Below is a small trained network, with its code and all its weights. Each question gives an input and a target symbol and asks what happens when units are switched off, that is, made to give their printed mean instead of their output.

import numpy as np


def w(rows, s, z=0):
    codes = np.array(rows[::2]) - 128.0
    scale = np.full(codes.shape[1], s)
    scale[-1] = z or s
    return codes * scale


def f(y):
    return np.maximum(y, 0)


def softmax(a):
    e = np.exp(a - a.max(-1, keepdims=True))
    return e / e.sum(-1, keepdims=True)


def log_softmax(a):
    a = a - a.max(-1, keepdims=True)
    return a - np.log(np.exp(a).sum(-1, keepdims=True))


def net(x, mask):
    ids = ['Φβεηπω'.index(c) for c in x.split()]
    T = len(ids)
    res = E[ids] + P[:T]
    u = 0
    for l in range(2):
        r = res
        for j in range(2):
            rows = slice(3 * j, 3 * j + 3)
            q, k, v = (r @ M[l][rows].T for M in (Q, K, V))
            z = softmax(np.where(np.tri(T) > 0, q @ k.T / 3**0.5, -1e9)) @ v
            o = O[l][rows]
            res = res + np.where(mask[u + j], z, o[:, -1]) @ o[:, :-1]
        u += 2
        y = f(res @ A[l][:, :-1].T + A[l][:, -1])
        res = res + np.where(mask[u : u + 16], y, B[l][:, -1]) @ B[l][:, :-1]
        u += 16
    return log_softmax(res[-1] @ U[:, :-1].T + U[:, -1])


Q, K, V, O, A, B = {}, {}, {}, {}, {}, {}
E = w([
[63,223,88,104,126,166,94,183,218,135],'Φ',
[143,75,134,159,224,180,66,243,142,152],'β',
[209,114,192,174,77,113,124,145,197,95],'ε',
[98,214,138,102,66,44,82,65,65,122],'η',
[179,113,57,155,165,43,215,164,92,35],'π',
[176,89,94,254,126,144,95,83,8,118],'ω',
],0.008)
P = w([
[55,113,180,145,146,167,148,111,136,35],'0',
[98,71,81,167,115,61,103,131,164,174],'1',
[205,171,125,124,204,126,113,85,131,148],'2',
[113,134,189,160,128,108,41,157,93,2],'3',
[138,133,121,130,48,124,185,214,100,174],'4',
[225,180,104,103,178,168,93,123,134,145],'5',
],0.0097)
Q[0] = w([
[124,182,79,57,180,172,97,135,179,246],'L0H1',
[156,125,231,152,123,172,98,187,156,2],'L0H1',
[87,190,156,117,130,106,45,159,20,44],'L0H1',
[233,239,152,148,167,158,21,134,116,56],'L0H2',
[34,146,133,68,119,215,121,81,101,126],'L0H2',
[239,143,56,146,168,161,123,60,140,229],'L0H2',
],0.0095)
K[0] = w([
[87,174,121,70,116,173,97,174,149,162],'L0H1',
[233,83,127,179,120,95,116,159,143,134],'L0H1',
[155,146,84,127,110,61,110,92,28,153],'L0H1',
[185,149,70,178,101,147,69,110,65,155],'L0H2',
[48,199,101,93,116,150,97,124,135,136],'L0H2',
[113,106,133,195,136,245,141,111,121,118],'L0H2',
],0.013)
V[0] = w([
[145,113,38,156,159,184,158,248,18,154],'L0H1',
[125,195,104,89,81,74,255,194,135,80],'L0H1',
[143,149,206,174,27,173,75,108,118,196],'L0H1',
[186,143,151,104,136,140,109,248,227,118],'L0H2',
[101,124,124,100,163,88,88,75,128,118],'L0H2',
[115,199,72,54,167,95,65,165,216,122],'L0H2',
],0.0061)
O[0] = w([
[77,175,81,238,195,117,194,117,93,138,74],'L0H1',
[173,121,101,115,154,2,122,154,189,80,91],'L0H1',
[151,86,153,177,62,169,73,39,114,125,79],'L0H1',
[78,83,199,137,150,69,165,31,158,173,112],'L0H2',
[130,157,122,102,111,162,156,173,134,143,142],'L0H2',
[116,117,182,51,146,108,228,94,134,155,1],'L0H2',
],0.007,0.0013)
A[0] = w([
[147,134,167,105,187,175,177,76,181,112,128],'L0N1',
[145,95,146,126,216,114,145,96,76,222,20],'L0N2',
[68,127,178,78,133,117,120,143,124,126,113],'L0N3',
[44,118,106,195,107,209,152,103,77,205,14],'L0N4',
[64,72,111,122,100,79,172,29,65,120,149],'L0N5',
[111,95,203,25,49,165,130,177,129,101,83],'L0N6',
[107,139,94,76,193,181,154,77,177,253,51],'L0N7',
[123,120,127,68,80,122,103,168,76,95,35],'L0N8',
[201,179,55,167,162,118,140,132,113,133,34],'L0N9',
[114,158,148,185,158,172,119,113,116,132,116],'L0N10',
[126,127,23,149,110,121,158,158,128,87,2],'L0N11',
[139,220,138,27,158,116,157,29,101,200,38],'L0N12',
[207,133,172,25,68,130,131,88,180,212,121],'L0N13',
[211,145,146,48,142,81,175,80,130,149,87],'L0N14',
[43,124,105,113,171,87,237,151,138,206,23],'L0N15',
[152,104,98,153,11,165,71,129,99,167,66],'L0N16',
],0.0066,0.0048)
B[0] = w([
[101,115,109,158,179,64,165,135,132,145,203],'L0N1',
[114,27,104,48,77,99,98,128,41,138,146],'L0N2',
[145,142,123,122,174,96,136,79,152,167,175],'L0N3',
[136,143,182,1,107,94,139,176,138,126,176],'L0N4',
[185,197,74,190,123,75,51,119,173,121,166],'L0N5',
[192,139,99,34,139,167,105,84,123,189,209],'L0N6',
[144,82,125,88,125,57,54,246,201,77,167],'L0N7',
[188,165,123,150,170,131,171,182,118,168,151],'L0N8',
[153,110,160,30,99,124,121,88,131,154,241],'L0N9',
[113,116,173,70,127,118,132,124,97,128,227],'L0N10',
[118,120,235,92,72,139,87,144,92,172,174],'L0N11',
[81,132,62,199,67,169,30,184,124,33,165],'L0N12',
[51,141,185,108,134,157,175,217,21,125,244],'L0N13',
[58,112,131,158,133,168,204,84,86,72,186],'L0N14',
[156,167,182,55,29,171,134,125,98,140,175],'L0N15',
[97,136,109,50,151,65,201,163,137,126,251],'L0N16',
],0.0067,0.0024)
Q[1] = w([
[78,137,83,12,119,195,111,193,188,158],'L1H1',
[97,182,105,132,2,57,87,95,166,105],'L1H1',
[182,77,172,46,115,49,68,123,45,72],'L1H1',
[125,175,163,31,141,119,116,112,126,116],'L1H2',
[133,191,168,180,161,79,133,106,151,89],'L1H2',
[102,187,89,202,198,132,93,104,156,126],'L1H2',
],0.0095)
K[1] = w([
[18,172,69,76,186,203,70,160,231,85],'L1H1',
[127,254,73,154,21,105,129,72,189,94],'L1H1',
[185,162,104,217,151,72,96,39,35,57],'L1H1',
[189,79,157,146,139,148,194,136,115,176],'L1H2',
[116,57,78,210,197,84,111,88,142,151],'L1H2',
[158,97,89,245,118,80,84,55,133,82],'L1H2',
],0.008)
V[1] = w([
[86,230,113,42,65,107,180,169,96,215],'L1H1',
[70,151,89,94,208,107,59,81,110,149],'L1H1',
[129,44,111,180,253,169,25,100,158,72],'L1H1',
[62,153,139,121,152,156,47,89,166,73],'L1H2',
[73,119,129,118,204,136,9,73,162,21],'L1H2',
[131,135,131,132,94,152,185,176,139,208],'L1H2',
],0.0044)
O[1] = w([
[206,69,75,254,176,106,137,128,147,122,219],'L1H1',
[204,157,115,150,64,102,196,131,106,107,170],'L1H1',
[127,192,216,24,17,81,184,92,72,140,101],'L1H1',
[189,127,36,195,137,66,152,91,126,158,180],'L1H2',
[198,138,48,246,124,120,139,119,136,199,249],'L1H2',
[149,90,175,62,135,101,131,116,108,61,43],'L1H2',
],0.0041,0.0011)
A[1] = w([
[77,105,109,134,163,174,107,136,165,164,110],'L1N1',
[71,132,196,187,208,163,181,72,118,140,119],'L1N2',
[177,122,69,186,186,113,71,138,168,139,61],'L1N3',
[116,143,142,35,63,85,184,162,106,189,71],'L1N4',
[86,109,185,94,121,168,63,28,160,111,75],'L1N5',
[160,108,129,165,77,156,139,104,92,203,182],'L1N6',
[115,135,173,18,72,151,177,117,95,134,3],'L1N7',
[135,120,120,159,97,127,203,109,114,134,94],'L1N8',
[174,193,143,239,71,132,164,170,143,140,121],'L1N9',
[139,160,65,90,199,111,230,13,176,128,110],'L1N10',
[94,169,119,161,98,134,182,116,137,197,116],'L1N11',
[211,166,112,108,144,160,105,125,117,133,105],'L1N12',
[103,142,155,112,138,177,63,84,158,98,97],'L1N13',
[75,144,130,208,96,194,101,130,82,58,78],'L1N14',
[131,152,76,133,33,110,122,172,109,183,85],'L1N15',
[152,55,75,254,126,109,115,123,168,191,144],'L1N16',
],0.0079,0.0059)
B[1] = w([
[140,170,121,153,157,110,103,126,134,98,152],'L1N1',
[164,201,213,184,124,187,197,97,107,142,182],'L1N2',
[105,107,180,123,96,151,189,87,94,153,187],'L1N3',
[140,102,171,108,93,185,180,20,79,164,197],'L1N4',
[85,62,111,106,93,68,199,160,107,196,164],'L1N5',
[143,142,103,131,157,78,105,161,201,132,242],'L1N6',
[77,224,131,251,174,167,103,151,120,1,150],'L1N7',
[146,121,105,114,143,109,102,126,161,154,146],'L1N8',
[97,62,58,82,112,127,88,104,112,140,244],'L1N9',
[75,55,65,98,212,176,134,31,158,59,178],'L1N10',
[143,90,125,100,114,111,113,130,143,157,161],'L1N11',
[177,166,143,126,141,171,89,74,145,127,247],'L1N12',
[143,96,126,104,100,116,177,117,105,175,167],'L1N13',
[57,76,103,101,54,166,132,79,67,133,209],'L1N14',
[132,83,176,123,181,110,217,118,173,162,226],'L1N15',
[73,230,127,188,176,154,90,156,135,26,253],'L1N16',
],0.0074,0.0027)
U = w([
[82,167,96,192,160,52,99,215,178,86,242],'Φ',
[128,34,131,50,90,67,169,135,137,254,235],'β',
[130,182,194,191,135,169,205,106,115,133,37],'ε',
[59,114,114,134,84,184,99,106,74,79,38],'η',
[109,94,94,104,183,149,138,61,154,96,5],'π',
[234,182,109,108,133,175,64,104,134,133,136],'ω',
],0.0059,0.0027)

Each question gives the input, a string of symbols that net reads in full, and the target symbol t.
The units are the heads (3 rows each of Q, K, V and O) and the neurons (one row each of A and B). Each row of codes is followed by its name. A weight is (code - 128) times the scale printed after its matrix; where a second scale follows, it is the last column's (O, A, B and U).
mask holds one flag per unit, layer by layer, with each layer's heads first. A switched-off unit (its flag False) gives its mean, the last column of its rows in O or B, instead of its output. The means were averaged over made-up inputs and are rounded, as every weight is.
A unit's drop is (log p(t) with every unit on - log p(t) with that unit switched off) / (log p(t) with every unit on - log p(t) with every unit switched off).
most important unit: the unit with the biggest drop
k most important neurons of layer l: the k neurons of layer l with the biggest drops, biggest first
which heads matter: for each layer, one digit per head in row order, 1 if its drop is at least 0.15 and else 0, layers parted by /
drop of u: that unit's drop, to one decimal
input β Φ ε β η, target Φ: which heads matter : 00 / 10
input Φ ω Φ β ω, target β: which heads matter : 11 / 00
input ω η ε η η, target ε: 4 most important neurons of layer 1 : (L1N7 L1N4 L1N15 L1N9)
input ε π η ω Φ, target Φ: most important unit : L1H1
input ω ε η η π, target Φ: which heads matter : 11 / 10
input Φ ε Φ Φ π Φ, target Φ: which heads matter : 01 / 00
input η Φ β Φ, target ε: which heads matter : 11 / 00
input Φ ε η β, target ω: which heads matter : 11 / 00
input π ε Φ β, target β: which heads matter : 11 / 10
input Φ ω ε ε ε, target ε: 3 most important neurons of layer 0 : (L0N13 L0N16 L0N6)
input β Φ ω Φ, target η: which heads matter : 10 / 00
input Φ β Φ ω Φ, target ε: which heads matter : 01 / 01
input Φ η ε β π, target Φ: which heads matter : 01 / 10
input β Φ β β, target ε: which heads matter : 11 / 00
input Φ π π ω π, target ε: which heads matter : 10 / 11
input η π η Φ η, target ε: which heads matter : 10 / 01
input ε ε ε π η, target Φ: which heads matter : 10 / 10
input π η β Φ, target ω: most important unit : L0H2
input η ω η β ω, target β: 2 most important neurons of layer 0 : (L0N4 L0N16)
input β Φ Φ Φ, target π: 3 most important neurons of layer 0 : (L0N3 L0N6 L0N13)
input η ε β Φ η η, target η: 3 most important neurons of layer 0 : (L0N12 L0N14 L0N13)
input η Φ ε π ω, target Φ: 2 most important neurons of layer 1 : (L1N16 L1N6)
input β η ε Φ, target ω: 2 most important neurons of layer 0 : (L0N6 L0N8)
input ε ε ω π, target η: most important neuron of layer 1 : (L1N14)
input ε Φ ε, target ε: 2 most important neurons of layer 0 : (L0N13 L0N14)
input ω Φ π π ε, target Φ: drop of L0N9 : 0.2
input ε Φ Φ Φ, target π: drop of L0N6 : 0.3
